Below is a small trained network, with its code and all its weights. Each question gives an input and a target symbol and asks what happens when units are switched off, that is, made to give their printed mean instead of their output.

import numpy as np


def w(rows, s, z=0):
    codes = np.array(rows[::2]) - 128.0
    scale = np.full(codes.shape[1], s)
    scale[-1] = z or s
    return codes * scale


def norm(h):
    return h / np.sqrt((h * h).mean(-1, keepdims=True) + 1e-5)


def f(y):
    return np.maximum(y, 0)


def softmax(a):
    e = np.exp(a - a.max(-1, keepdims=True))
    return e / e.sum(-1, keepdims=True)


def log_softmax(a):
    a = a - a.max(-1, keepdims=True)
    return a - np.log(np.exp(a).sum(-1, keepdims=True))


def net(x, mask):
    ids = ['ΘΠΩαβγεζηλμξστφψ'.index(c) for c in x.split()]
    T = len(ids)
    res = E[ids] + P[:T]
    u = 0
    for l in range(2):
        q, k, v = (norm(res) @ M[l].T for M in (Q, K, V))
        z = softmax(np.where(np.tri(T) > 0, q @ k.T / 3**0.5, -1e9)) @ v
        res = res + np.where(mask[u], z, O[l][:, -1]) @ O[l][:, :-1]
        u += 1
        y = f(norm(res) @ A[l][:, :-1].T + A[l][:, -1])
        res = res + np.where(mask[u : u + 8], y, B[l][:, -1]) @ B[l][:, :-1]
        u += 8
    return log_softmax(norm(res)[-1] @ U[:, :-1].T + U[:, -1])


Q, K, V, O, A, B = {}, {}, {}, {}, {}, {}
E = w([
[123,81,94],'Θ',
[69,96,223],'Π',
[36,89,108],'Ω',
[127,111,145],'α',
[176,87,119],'β',
[163,112,145],'γ',
[64,116,90],'ε',
[92,109,118],'ζ',
[65,127,114],'η',
[144,11,134],'λ',
[128,174,230],'μ',
[108,34,115],'ξ',
[159,115,169],'σ',
[123,36,93],'τ',
[153,177,218],'φ',
[7,36,127],'ψ',
],0.014)
P = w([
[74,68,45],'0',
[219,113,196],'1',
[127,244,200],'2',
[64,2,87],'3',
[217,112,196],'4',
[130,247,200],'5',
[76,30,97],'6',
[217,112,195],'7',
[132,249,200],'8',
[41,20,108],'9',
],0.0086)
Q[0] = w([
[105,110,203],'L0H1',
[41,87,98],'L0H1',
[252,171,220],'L0H1',
],0.0038)
K[0] = w([
[96,178,136],'L0H1',
[89,135,185],'L0H1',
[121,137,254],'L0H1',
],0.0099)
V[0] = w([
[46,255,217],'L0H1',
[111,157,159],'L0H1',
[70,136,252],'L0H1',
],0.0049)
O[0] = w([
[211,183,148,146],'L0H1',
[3,121,126,139],'L0H1',
[36,42,95,254],'L0H1',
],0.0032)
A[0] = w([
[46,107,98,162],'L0N1',
[134,65,132,224],'L0N2',
[118,117,150,7],'L0N3',
[160,57,146,247],'L0N4',
[30,85,249,118],'L0N5',
[96,85,241,91],'L0N6',
[143,129,236,35],'L0N7',
[1,163,112,163],'L0N8',
],0.0088,0.002)
B[0] = w([
[177,137,3,187],'L0N1',
[110,223,70,188],'L0N2',
[51,56,196,131],'L0N3',
[147,138,61,193],'L0N4',
[147,159,155,255],'L0N5',
[96,141,94,216],'L0N6',
[74,73,119,178],'L0N7',
[230,141,193,190],'L0N8',
],0.0062,0.0096)
Q[1] = w([
[127,140,134],'L1H1',
[253,123,94],'L1H1',
[227,154,152],'L1H1',
],0.0065)
K[1] = w([
[225,83,122],'L1H1',
[147,114,196],'L1H1',
[119,254,249],'L1H1',
],0.0094)
V[1] = w([
[48,254,117],'L1H1',
[134,123,133],'L1H1',
[103,222,127],'L1H1',
],0.003)
O[1] = w([
[142,193,169,191],'L1H1',
[255,178,181,74],'L1H1',
[144,42,75,5],'L1H1',
],0.0041,0.00014)
A[1] = w([
[162,115,94,134],'L1N1',
[86,67,246,107],'L1N2',
[129,71,194,2],'L1N3',
[126,103,24,32],'L1N4',
[161,90,104,54],'L1N5',
[160,15,156,142],'L1N6',
[74,77,100,136],'L1N7',
[160,120,132,235],'L1N8',
],0.011,0.0033)
B[1] = w([
[22,144,138,180],'L1N1',
[117,78,51,230],'L1N2',
[181,106,132,146],'L1N3',
[129,110,193,254],'L1N4',
[123,108,102,157],'L1N5',
[123,255,200,187],'L1N6',
[173,128,111,219],'L1N7',
[173,92,72,179],'L1N8',
],0.0084,0.0055)
U = w([
[120,71,28,171],'Θ',
[92,49,123,149],'Π',
[59,159,111,163],'Ω',
[107,170,184,201],'α',
[198,182,108,103],'β',
[168,203,132,85],'γ',
[139,210,41,12],'ε',
[55,165,160,15],'ζ',
[118,228,78,2],'η',
[166,172,165,131],'λ',
[192,44,198,102],'μ',
[117,170,203,120],'ξ',
[187,177,156,92],'σ',
[227,126,79,89],'τ',
[218,101,170,170],'φ',
[83,75,253,65],'ψ',
],0.017,0.0049)

Each question gives the input, a string of symbols that net reads in full, and the target symbol t.
The units are the heads (3 rows each of Q, K, V and O) and the neurons (one row each of A and B). Each row of codes is followed by its name. A weight is (code - 128) times the scale printed after its matrix; where a second scale follows, it is the last column's (O, A, B and U).
mask holds one flag per unit, layer by layer, with each layer's heads first. A switched-off unit (its flag False) gives its mean, the last column of its rows in O or B, instead of its output. The means were averaged over made-up inputs and are rounded, as every weight is.
A unit's drop is (log p(t) with every unit on - log p(t) with that unit switched off) / (log p(t) with every unit on - log p(t) with every unit switched off).
The circuit of an input: a set's keep is (log p(t) with only the set's units on - log p(t) with every unit switched off) / (log p(t) with every unit on - log p(t) with every unit switched off). Starting from the 12 units with the biggest drops (on a tie, the unit counted first), units are removed one at a time, each time the one whose removal leaves the highest keep (on an exact tie, the one counted first), for as long as the keep stays at least 0.8.
circuit, biggest first: the units of the circuit, biggest drop first
unit that matters most: the unit with the biggest drop
k most important neurons: the k neurons with the biggest drops, biggest first
top k neurons in layer l: the k neurons of layer l with the biggest drops, biggest first
drop when u is switched off: that unit's drop, to one decimal
input σ Π Π, target ψ: circuit, biggest first => L0N2; L1N2; L1N6
input Ω λ ψ ξ ξ φ Θ ψ, target ψ: 3 most important neurons => L1N4; L1N2; L0N2
input ψ ψ φ φ Ω, target Ω: unit that matters most => L1N1
input η σ σ μ, target Θ: 2 most important neurons => L1N2; L1N4
input Π μ γ α φ, target μ: top 2 neurons in layer 1 => L1N2; L1N7
input Ω Π τ σ μ β, target τ: top 3 neurons in layer 1 => L1N4; L1N8; L1N2
input τ ζ φ λ η ξ Θ τ γ, target Θ: top 2 neurons in layer 0 => L0N2; L0N7
input γ ζ Θ α ψ ψ λ β σ, target Π: 4 most important neurons => L0N1; L0N7; L0N4; L0N2
input λ μ μ Π, target Θ: 3 most important neurons => L1N2; L1N4; L1N7
input Θ Π α Ω ψ β, target τ: 3 most important neurons => L0N1; L1N4; L0N8
input ψ ξ α ψ ψ, target ψ: top 2 neurons in layer 0 => L0N1; L0N2
input ψ ζ γ, target Θ: top 4 neurons in layer 1 => L1N2; L1N6; L1N4; L1N1
input ψ ψ σ μ ψ η φ, target Θ: drop when L1N6 is switched off => 0.1
input τ ξ τ ψ ψ σ Π, target Θ: drop when L1N2 is switched off => 0.9
input λ ε τ γ Θ, target Θ: drop when L0N1 is switched off => 0.0
input ζ λ μ ψ Π, target Π: top neuron in layer 0 => L0N8
